Each row has a class, written after it.
[ 127   89 -140 -110  233 -357  168  -47   94 -179 -155  271  249   40
  -79 -174  122 -264  143   16  -93 -247  195  227 -137 -189  -89 -216
   24 -372  191  126  210  -27 -195  -37 -121   85  235  -55 -346] | Z_752
[  72  -48  167  279  -49  237   83    6 -229  141  282   -6 -116   90
 -148  100 -241  -41  -12 -131  125  112  201 -112  278  188   60  -50
   93  304 -204 -331  -69  149  124   30  288 -139 -191  -20 -307] | Z_747
[ 150 -351 -164  137  140  210 -133 -374  217  -33 -151   18  -46  -79
 -227 -362  216 -383   87 -510  125  -61  -81   43 -357 -201 -104  131
   46  132  166   36 -208  114   63 -223 -217   82  357  360 -201] | Z_750
[ 370  -86 -277  225  184  -64  -72 -503  381 -204 -171  549  362 -323
  173 -422  225 -218  180 -271   50 -348 -146  164 -518 -287  -39   41
   -3  -16  241  578   26  168  505 -367 -464  193  274  318 -345] | Z_710
[  95 -106  -38   97  291   34   99 -157  118  -97 -114  -59    7   64
 -102 -231  133 -292  102 -144   41    8   99   47 -201 -138  -95   -4
  -30   -5  174   33  -24  136  -47 -107  -85   62  278  218 -204] | Z_297
[ 169 -153  -86   21  248  -52    4 -203   93 -117 -100   15  149  -36
 -243 -307   81 -253   97 -126   30 -119   93   52 -200 -212 -204    6
   30  -16  147   23  -96   51    8 -176 -142  109  280  191 -270] | Z_7
[ 238 -109   86  251  -40   74   87 -253  -66   31  216  268   93   55
 -179  129 -307    5   37 -181  276  -67  130  -12   66   58   32  -41
   47  226 -184  -61  -89  140  373  -74  -31 -161 -147  -20 -479] | Z_530
[ -95 -249  106  211  -13  333  -56  -31  118  206  150   34   48   34
   19  145 -246   45 -231 -207  503  221  -69  -91   67  227   21  127
  -41  564  -62 -205  139  -87  215  298 -123 -169 -102  119  -49] | Z_297
[ 194  131  -57  150   67 -260  133 -122  -27 -192   98  369  195   18
  -19  -56  -13  -91  205   -9   37 -222  280  199    3  -91   -4 -222
   49 -181    6  179   14  124  279  -83   15   33  -10  -87 -346] | Z_7
[  26 -301   53  231 -291  454 -119  -92 -143  426  340   22 -251   41
 -220  237 -292  103 -275 -404  442  392  -28 -154  203  366   89  258
  163  558 -229 -448 -151   65  118   28   94 -208 -209   10  -78] | Z_286
[ 254 -162  -73  293   23  185   36 -252   43   -7   73  213   93 -146
 -112 -164  -37 -230  118 -328   91 -101  -48  -24 -118  -45   40   25
   47  230   14  143 -228  179  381 -274  -60   37   75  184 -386] | Z_642
[ 162 -259 -116  245  231   18  236 -265  282 -188 -134  178  157 -172
  147 -360  -64 -196  131 -111   18 -211 -226   78 -351 -156   -3   73
  -81  267   46  365   29  193  429 -125 -262   50  239  243 -236] | Z_297
[ 110  -82   -9  182  327   64  260 -137  131 -176  -11   91  169  -64
   77 -197 -170  -93   54   13  138 -277   12  -35 -156  -78  -71  -51
  -73  271  -44  209  147   91  298   88 -167  -11  125  112 -322] | Z_979
[ 145   32 -153  117  335 -200  267 -125  261 -290 -121  411  313  -81
  113 -170  -24 -145  179  105   62 -275   56  220 -198 -110  -52 -161
  -65  -69  111  401  235   15  189    9 -214   84  175  -59 -282] | Z_7
[ 389 -143  -90  370   13   55  -65 -479   62 -211    5  327  220 -167
  -81 -264   60 -317  309 -401   26 -122   82  137 -260 -310  -13   84
  -34  141   26  353 -377  317  501 -382 -134   81   99  242 -499] | Z_286
[  88  -88   18  223 -119  121   21  -80  -30  111  200  176  -81    9
 -153   -2 -180  -74  -53 -207  167  -31  236  -48  189  127   85   43
  132  312 -106 -195  -89   95  231   16   20 -113 -125   62 -155] | Z_752
[  57 -171  177  162 -266  276  -23  -26 -184  327  375  -34 -285  255
 -236  231 -419  144 -178 -201  387  348  157 -101  358  330   52   68
   83  428 -387 -542   -1   40   87  216  256 -322 -352 -105 -164] | Z_30
[ 217 -145 -192  135  253   32 -160 -364  177 -208 -137  117  129 -215
   10 -429  376 -416  206 -281  -92 -183  -75   17 -423 -330  -61  -51
    9 -171  305  160  -81  175   56 -352 -224  208  459  352 -263] | Z_979
[ 168 -322   68  361 -150  446    7 -378  -30  125  229   74 -211  -36
 -114  -44 -203 -121   41 -395  178  105   44  -85   -9   81   42  124
   44  382 -142 -205 -262  287  346 -190   43 -139  -86  158 -330] | Z_286
[ 182  185  -51   56  392 -311  282   68  179 -272  -93  458  412  -46
   27  -47  -63  -62  195  124   62 -291  109  184 -192  -73   -5 -114
   47 -142   39  312  329  -29  205   10 -131   46   67 -161 -287] | Z_752
[ -21   44  284   29 -151   21  186  308 -175  299  373  -10 -205  348
 -207  373 -476  273 -202  240  267  231  346  -61  596  440   98 -159
  225  107 -340 -622  325 -166  -18  391  317 -320 -448 -359  -20] | Z_530
[  21  308  266 -199  -94 -384  369  406 -308  240  303   97  -51  459
 -224  506 -610  462 -295  586  208  -94  469   34  771  526   72 -330
  163 -220 -371 -518  457 -308 -207  503  268 -290 -494 -628   -3] | Z_710
[ 128  175    6  -29   37 -357  188   78 -131  -41  144  338  110  212
 -192  125 -265  186   -7  255  127 -146  359  221  302  149   28 -268
   90 -315 -176  -51  242  -77   64  116  110 -123 -190 -430 -240] | Z_979
[ 186 -295  -41  261   77  419 -259 -417  157  -15  -13  113  125  -90
   75 -176  133 -169   65 -506  301  -45 -281  -46 -426 -132   64  125
  -34  389   -1  150 -173  223  398 -156 -304   18  181  328 -308] | Z_7
[ 138   77   -3  123    1 -162  197   46  -68   31  219  389  131   56
 -195   72 -280   66  -58  -26  174  -69  244  114  212  162   29 -124
  166   39 -105  -97  139  -14  200   29   73 -162 -168 -217 -351] | Z_516
[ 109  103  138  210    8  -85  329   60 -239   20  257  174   57  139
 -162  169 -410    1   10  142  126    1  330   15  274  145   35 -198
   92  118 -244 -188  127   79  179  127  224 -172 -223 -206 -379] | Z_750
[-107  197   83 -135  243 -215  337  420    2   20   97  -76  -48  250
 -165  128 -351   96 -138  472   79 -100  399   -4  492  266  -80 -240
  115 -131 -123 -395  442 -370 -324  438  166 -105 -152 -301   24] | Z_750
[  56 -359    1  315  162  421   82 -180  204   69   43  -57  -42   15
   78 -143 -241  -54 -121 -323  318  119 -182  -47 -130  114   58  214
  -33  685  -47  -31  -42   83  316  150 -166 -106   96  231 -171] | Z_642
[ 251 -190  -74  401  -67  234 -156 -410   29   17  129  273   53 -175
 -147 -157   52 -309  144 -500  167   80   -1  -15 -209 -147   -1  195
   42  316  -37    3 -300  265  226 -280  -31    8  155  318 -369] | Z_710
[ 147  -52  170  119 -105  -19  180   35 -199  205  324   19   -3  163
 -164  205 -385  150 -121   99  163   41  246   -1  390  217   12 -151
  106   84 -212 -306  122    2  118  162  151 -170 -285 -317 -394] | Z_710
[ 140 -207 -118  110  202  131 -141 -366  103 -152 -129  -15   56  -49
 -101 -384  260 -403  168 -341   -2 -122  -44    2 -326 -268 -114   24
  -46    6  160   26 -181  159   -3 -218 -131  145  377  385 -270] | Z_710
[ 100 -237   43  257  160  404    3 -276  176   56  -13  -42  -11  -24
  172 -142  -11 -151   38 -270  190  -75 -200 -129 -326  -58  116  129
  -35  414   44   69  -21  219  288  -46 -237    2  192  280 -113] | Z_710
[ 160 -345    2   72   10  285 -196 -249   18  134   46 -218  -93   72
 -206 -164   29 -214  -59 -362  232   71 -102 -121 -140  -72  -70  123
    9  285   19 -324 -177  102  -98 -142 -128    3  179  349 -221] | Z_297
[ 198   59 -180  -72  353 -262    0 -203  190 -347 -218  239  265 -117
  -40 -266  266 -313  183 -103 -106 -381  124  133 -331 -268  -98 -142
  -16 -303  215  374   25   14   43 -187 -297  130  459  119 -253] | Z_979
[ -47 -205   90  116   79  242  128    0   34  158  120 -163 -189  205
 -282   64 -235 -150 -147  -93  280  302   65 -120  179  177 -134  145
   22  392  -73 -476  -35 -127 -190  183   90 -109  -91  105  -49] | Z_286
[ 176   15 -263  -22  354 -236  -13 -275  159 -387 -280  168  230 -177
  -60 -508  443 -469  256 -208 -236 -363  -27  132 -472 -431  -68  -65
  -21 -330  285  440  -64  183  -59 -349 -204  244  602  286 -250] | Z_642
[ 135  167   76  222  131 -164  328   12 -144 -118  111  325  160  -10
 -138   18 -239 -166  190  153  -39 -223  423   65  150    1   42 -248
  128  -90  -41   24  140  153  172  -26  162  -22   -8 -178 -356] | Z_286
[  64   39  205  217  -50   94  178  195 -193  115  298  167   -5  128
 -220  225 -402   42  -29  -25  196  120  361   16  392  274   54  -52
  182  177 -267 -372  107  -12   79  152  304 -234 -335 -254 -247] | Z_747
[  16   17  105  -50  166 -117  294  210  -68   66   -9 -263  -47  204
 -114   26 -348    7 -235  326    2 -102  278  -37  415  211  -52  -91
   51   54 -109 -213  199 -183 -222  323   33  -98   24 -123  -15] | Z_979
[ 261  248 -159    3  369 -399  230 -131  205 -381 -225  502  549 -127
  133 -186   94  -79  249  171 -126 -470    6  216 -298 -227  -23 -195
  -53 -314  150  590  172   14  332 -184 -288  145  224  -65 -384] | Z_310
[ 349  -95  -81  352  118   34  -39 -372  105 -147  121  405  193 -145
  -95 -216   73 -303  259 -384   94 -111   52  159 -301 -220   57   46
   98   45    4  143 -210  267  296 -326 -122   87  172  152 -489] | Z_7
[ 222   61   20  237   96 -151  306   61  -60  -68  181  336  155   -3
 -181   45 -305  -11   20    6  120 -115  237   98  267  181   13 -161
  206   88 -163  -27  132    8  254   44  113 -115 -132 -235 -402] | Z_516
[ 236   76   -7  104   -9 -229  201   50  -96  -10  185  234  129   64
 -186  109 -183   73   -2   65  118 -135  311   76  250  108  -33 -112
  138  -43 -116  -75   75    0  226   14   71  -36 -256 -214 -349] | Z_752
[ -75 -241  -53   60   82  188  107   19  107  207   92 -344 -256  130
 -122  -88 -100 -136 -262  -31  205  173   24 -167  121   72 -137   52
   77  296   83 -256  129  -96 -177  195   35   19  110  136   66] | Z_530
[  90 -501   36  394   91  899 -296 -324  123  182   24 -509 -319  -78
   13 -256  133 -389  -77 -731  154  240 -222 -302 -293  -34   61  415
  -24  793  103 -102 -450  288  154 -166 -103  -17  346  599 -150] | Z_642
[ 205  192  -17  -18  287 -313  263   36  117 -229  -79  436  440 -108
   65  -49 -139   76  123  288  -24 -411   62  128  -74   12  -19 -270
    3 -213   73  377  306  -61  374  -76 -198   25  -31 -213 -362] | Z_642
[ -11 -109  172  213 -141  415  111  150 -173  279  355  -92 -242  275
 -139  237 -449   14 -209 -257  334  283  304 -126  351  364   66   79
  181  561 -302 -459   36   93   66  272  297 -290 -198 -130 -192] | Z_7
[ 247   61  -70  119   67 -342  130 -138   40 -171  124  529  168  -72
 -187  -62 -175  -48  209   63   60 -209  309  183   78  -59   -9 -266
  135 -203  -54   66  151   23  297 -134  -14  -28 -152 -157 -320] | Z_750
[  34  -68   56  -20   88   46   65  115  -26   78   88 -218  -21  173
 -171   -6 -129 -106 -186   77  127   74  222  -57  146   38  -58  -46
   46  119  -54 -262  145  -93 -220  204   14  -82  136  -43 -103] | Z_747
[ 265   11  -20  268   55  -86   32 -196  -19  -52  162  393  146  -38
  -55 -170  -36  -71  168 -215   46 -114  255   99  -27  -75   79    8
  154   -8   25   57  -19  313  323 -230   46    4  -24   74 -440] | Z_310
[  47 -105    1    5   44  -80  181   82  109   37  -20  157  152    1
  -11   14 -325  161 -174   74  220 -112   -6   11  163  232  -56   -7
    6  187 -112   20  249 -123  251  194 -109 -113 -168  -98 -128] | Z_752
[  75 -371   99  326  112  470   30 -102  186  146   -7 -141  -11   11
   40 -132 -162 -151 -136 -287  303   90 -139 -154 -118   96   87  189
  -31  689  -29   20  -23  167  356  105 -157  -95  138  315 -140] | Z_516
[ -24   30   82  106  298  147  247    8   40  -43    2  -87  -34  104
  -86  -90 -137 -210   54  110   34   13  242  -54   30   19 -144  -32
  -46   71   11 -251   86  -42 -160  151   61  -41   74   64 -182] | Z_297
[  14 -561  147  151 -152  753 -265 -295  -50  456  187 -517 -364  196
 -266   41 -264  -85 -340 -575  516  413 -187 -264   -3  157  -33  413
 -100  846 -178 -559 -389   92 -198   77  -80 -155   32  384  -94] | Z_752
[ 194  -65 -131  196  340  -25  140 -270  288 -244 -142  268  297 -148
  156 -302   47 -179  174  -72   49 -282 -143   72 -351 -185  -16   15
 -121  137  138  461   11   97  407 -138 -294  120  274  231 -267] | Z_752
[  49 -287    9  240  143  359  -44 -260  145   71   44  -34  -34   25
  172 -111  -67 -166   -5 -390  239   45 -212  -58 -287  -20  102  198
 -103  514    6   32  -89  215  177   38 -162  -20  192  280 -205] | Z_7
[ 268 -163  -78  299  -17   61  -23 -308  122  -41  106  341   73 -126
 -162 -227   13 -228  195 -304  115    1    5   39 -219 -150    9   27
   74  183   -7   83 -200  255  365 -299  -92   20  111  182 -409] | Z_530
[  83 -233   17  166   38  285   26 -118  189   83   11  131   61  -85
  -10  -32 -165  -38 -166 -252  303  -36  -93  -56  -72  150   -5  123
   34  431  -27   86  108    7  254  115 -186  -88   61  127 -150] | Z_286
[ 165   21  -23 -168   87 -494  154   46   17  -28 -104  165  180   90
 -268   27 -103    9  -32  244   32 -122  157  143  196   80 -134 -230
   36 -324   62  -37  236 -173  -48  -22 -103  -49  -67 -173 -226] | Z_297
[ -73  117  141 -128  228 -101  266  247 -157   55  139 -255  -55  227
 -226   86 -420  119 -174  372   76  -29  289  -86  404  177 -133  -96
   65  -15 -213 -482  214 -228 -357  289  146 -104 -156 -183  -80] | Z_30
[  58 -461  104  202  -60  693 -192 -356  -29  298  124 -431 -286  134
 -111 -179  -60 -297 -168 -599  265  289  -51 -242 -139  -21  -23  334
  -38  643  -24 -319 -348  313 -107  -88  -42  -85  302  472 -191] | Z_642
[ 218   40 -201   23  310 -220   92 -286  166 -272 -254  158  151 -120
  -19 -436  353 -410  300  -68 -238 -328   40   71 -377 -346 -110 -103
  -49 -317  301  329  -20  179   66 -363 -156  219  394  309 -271] | Z_750
[ 312  217  -54  131  159 -357  271  -44  -20 -227   34  479  365   42
 -105  -51  -73    9  252  120  -26 -304  362  268   49 -106   30 -178
   81 -299    5  225   63  106  322 -116    2    9  -75 -218 -449] | Z_7
[ 113 -191  -15  389   -8  340  120 -182   11  137  316  183 -168  121
 -168   18 -260 -128  -29 -347  329  226  187    0   57  133   11  140
  150  550 -146 -336 -150  146  163   17   97 -135  -81   82 -298] | Z_516
[ 241  -12  -57  158   54 -102  161  -94  -43  -61  147  465  176  -43
 -321  -61 -225 -105   97 -231  154  -79  241  158   36    6   33   37
  167   75 -127   42  -40   89  144  -78   34  -72  -54 -105 -370] | Z_710
[ 132 -162  -79   72  207  133  -30 -232  156  -72  -36  -38  -47   36
 -207 -228   60 -379   48 -262  121  -49   68  -49 -239 -131  -95   30
   14  128   54  -63 -114   49    9 -133 -155   41  312  243 -208] | Z_530
[ 165  362   62   44  155 -442  383  263 -141 -155  222  429  191  243
 -247  270 -419  148  -10  373  129 -129  603  269  483  244   26 -272
  189 -276 -315 -172  356 -221   26  270  223 -204 -313 -587 -220] | Z_516
[ 100   68  -97  -34  202 -378  290   17  238 -207 -175  418  376  -82
   98 -155  -94   86   93  225    2 -430   14  259 -116  -54    9  -80
  -16 -228   32  356  288  -88  265   88 -254   62   12 -150 -133] | Z_752
[ -67 -216   78  113  105  296   74   21  -70  189  162 -387 -270  239
 -135   43 -192 -164 -189  -91  271  208   89 -177  161  152 -105  -10
   57  378  -66 -562   49  -34 -257  198   80  -72   -6  102  -71] | Z_30
[ 117 -115   68  265  -59   94  175 -210  -88  102  203  134  -61  117
  -32   58 -236  -50   47  -70  145  -21  136   -6   84   25   68  -43
   18  255  -91 -167 -101  190  213   -1   34  -68  -96    4 -262] | Z_286
[ 228  -19  -13  173  -83  -66   32 -223  -15  -18   97  268  105  -94
  -36  -33  -56 -105   55 -163   -5 -194  128   56    5  -57   45  -92
   75  -28  -29   88  -49  141  272 -142  -64  -16  -34    7 -328] | Z_710
[  88 -178    9  245  152  273   58 -267  181  -86   19   89   46  -41
  178 -198  -61 -146   84 -245  179  -49 -109  -62 -292 -107   -5   54
  -69  406  -32  103   30  218  350   20 -163  -35  101  236 -211] | Z_30
[ 311   46  -69  231  128 -159  133 -189   25 -119  109  379  182  -68
 -111  -25  -75  -70  112  -99  153 -165  220  174  -30  -19   26  -98
  123  -92  -32  139   -5   62  292 -133 -110   -9    4 -104 -328] | Z_642
[ 312 -243 -192  326  169   84 -113 -596  201 -234 -183  290  312 -349
  141 -404  361 -330  326 -416    6 -161 -360   67 -647 -410  -25  183
 -217  197  272  592 -379  399  462 -548 -344  247  348  549 -357] | Z_310
[ 166   39  -51  -28  239 -153  180  -48    7 -109  -91   -5   69  159
  -74 -194  -56 -178   60   72  -34 -196  210   37    1  -84  -44 -144
  -18  -72   28  -20  109   39 -128   81  -23    3  292   60 -233] | Z_297
[ 152  456  -39  -12  152 -626  418  298  -25 -213   45  553  303   65
 -208  212 -146  122  128  434   35 -388  617  292  347   96  -66 -384
  233 -541  -35   14  439 -219   19  126  113  -21 -243 -462 -151] | Z_710
[ 131 -393   24  227  107  407 -113 -298   28   72   26 -293 -156  158
 -140 -238  -78 -334  -53 -421  179  134  -36 -124 -118  -74  -31  195
  -59  489    8 -241 -243  183   19  -17  -13  -12  249  355 -241] | Z_286
[  69 -122  -71   44  103   10  147  -35  265  -24    5  282  181 -103
  -25 -140 -161   71  -84  -72  171 -127  -19   91  -76   62  -40   96
  105  165  -43   79  221  -83  238  102 -219  -76   38   -7 -151] | Z_710
[-113 -223   79  186  132  351  319  138  105  130  166  -74  -78   77
  -59   74 -542   50 -234  -56  376  192   61  -97  183  298  -53  168
   -1  742 -162 -163  123  -77  114  346   25 -192 -141   10  -80] | Z_516
[ 286  -94 -106   44  156 -142 -131 -293  128 -161 -255  144  271 -155
  -37 -302  378 -281  152 -240 -112 -314  -21   77 -258 -269  -65   27
  -13 -279  250  329 -119  177   95 -332 -261  159  306  249 -281] | Z_516
[ 228 -229 -162   88  160  -72 -136 -341  150  -74 -142  183  108 -154
 -232 -389  242 -278  151 -289   60  -83 -158   51 -310 -200 -137   83
   72  -30  161   72 -145  127   81 -405 -231  112  276  330 -208] | Z_30
[  70   82  220  -36 -125 -165  260  196 -254  120  275  159  -12  267
 -295  395 -501  294 -108  207  261  -15  321   56  464  373   27 -219
  170  -33 -394 -445  227 -114   32  260  204 -278 -375 -464 -252] | Z_286
[ 233  -29 -103  345  168   49   24 -296  -14 -204  116  332   91  -65
  -66 -280   86 -363  279 -337   60 -118  160   72 -244 -206   87  -52
   90  139  -19   83 -140  323  287 -217    0   35  272  175 -360] | Z_297
[-113   73  106  -93  177   30  220  336 -115  150  151 -118 -113  333
 -303  110 -369    5 -229  205  207  107  410 -103  410  273 -151  -92
  101  179 -124 -515  324 -215 -382  415  274 -151 -116 -180  -90] | Z_750
[ 225  187  -83  223  163 -271  254  -70   22 -242   61  505  218  -68
 -122  -97  -99 -173  212   62  -66 -259  293  166    9 -101   12 -170
  139 -114  -56  210   91   91  260 -120   43  -34    5  -93 -378] | Z_7
[ 283 -252  -58  344  -16  167  -46 -349   47  -68  187  295   66 -119
 -113 -204  -47 -179  137 -429  190  -62   45   61 -158 -128   22    5
   91  249  -55   69 -174  270  454 -221  -64  -29   -1  162 -427] | Z_30
[  52 -394  -92  274   98  379   -5 -411  300    1    7  115    7 -144
   20 -180 -152 -119   -8 -385  363  -17 -234  -18 -376  -63   -7  204
  -53  547  -70   70 -101   78  403   -7 -362  -69  205  317 -175] | Z_297
[ 126  128   -6  -77  268 -299  230   65   20 -141  -42   80  166   46
 -161  -31  -24 -135   75  240  -39 -228  328   86   94  -52 -164 -245
   71 -332   50  -78  257 -124 -195   20  -20   44   81 -124 -259] | Z_747
[ 319  -72 -144  267   82 -105   97 -428  121 -268  -29  551  254 -234
  -30 -305   83 -222  386 -269  -57 -287   51  224 -333 -283  -31  -60
   20  -96   49  356 -187  246  453 -341 -143   59  130  118 -473] | Z_310
[ 340   10  -70  237  -10 -115  -24 -295    7 -178    4  447  292  -96
  -97 -174  134 -216  275 -291  -13 -153   85  169 -224 -220    2  -87
  -15  -56   -3  269 -124  263  396 -250  -26   13   87   69 -596] | Z_710
[ 159  278  150  -84  102 -405  403  296 -211  -53  251  222   87  324
 -222  415 -404  220  -25  420  125 -138  519  123  443  265    5 -392
  158 -271 -274 -183  308 -120   42  168  187 -172 -342 -571 -253] | Z_750
[  -3 -284   73   96   95  381   39 -114   13  130   35 -328 -190   80
 -108 -130  -90 -217  -83 -206   73  122  -51 -220    4   50 -136   79
  -80  388   30 -254 -131  113  -81   -7   48  -43  129  272 -227] | Z_30
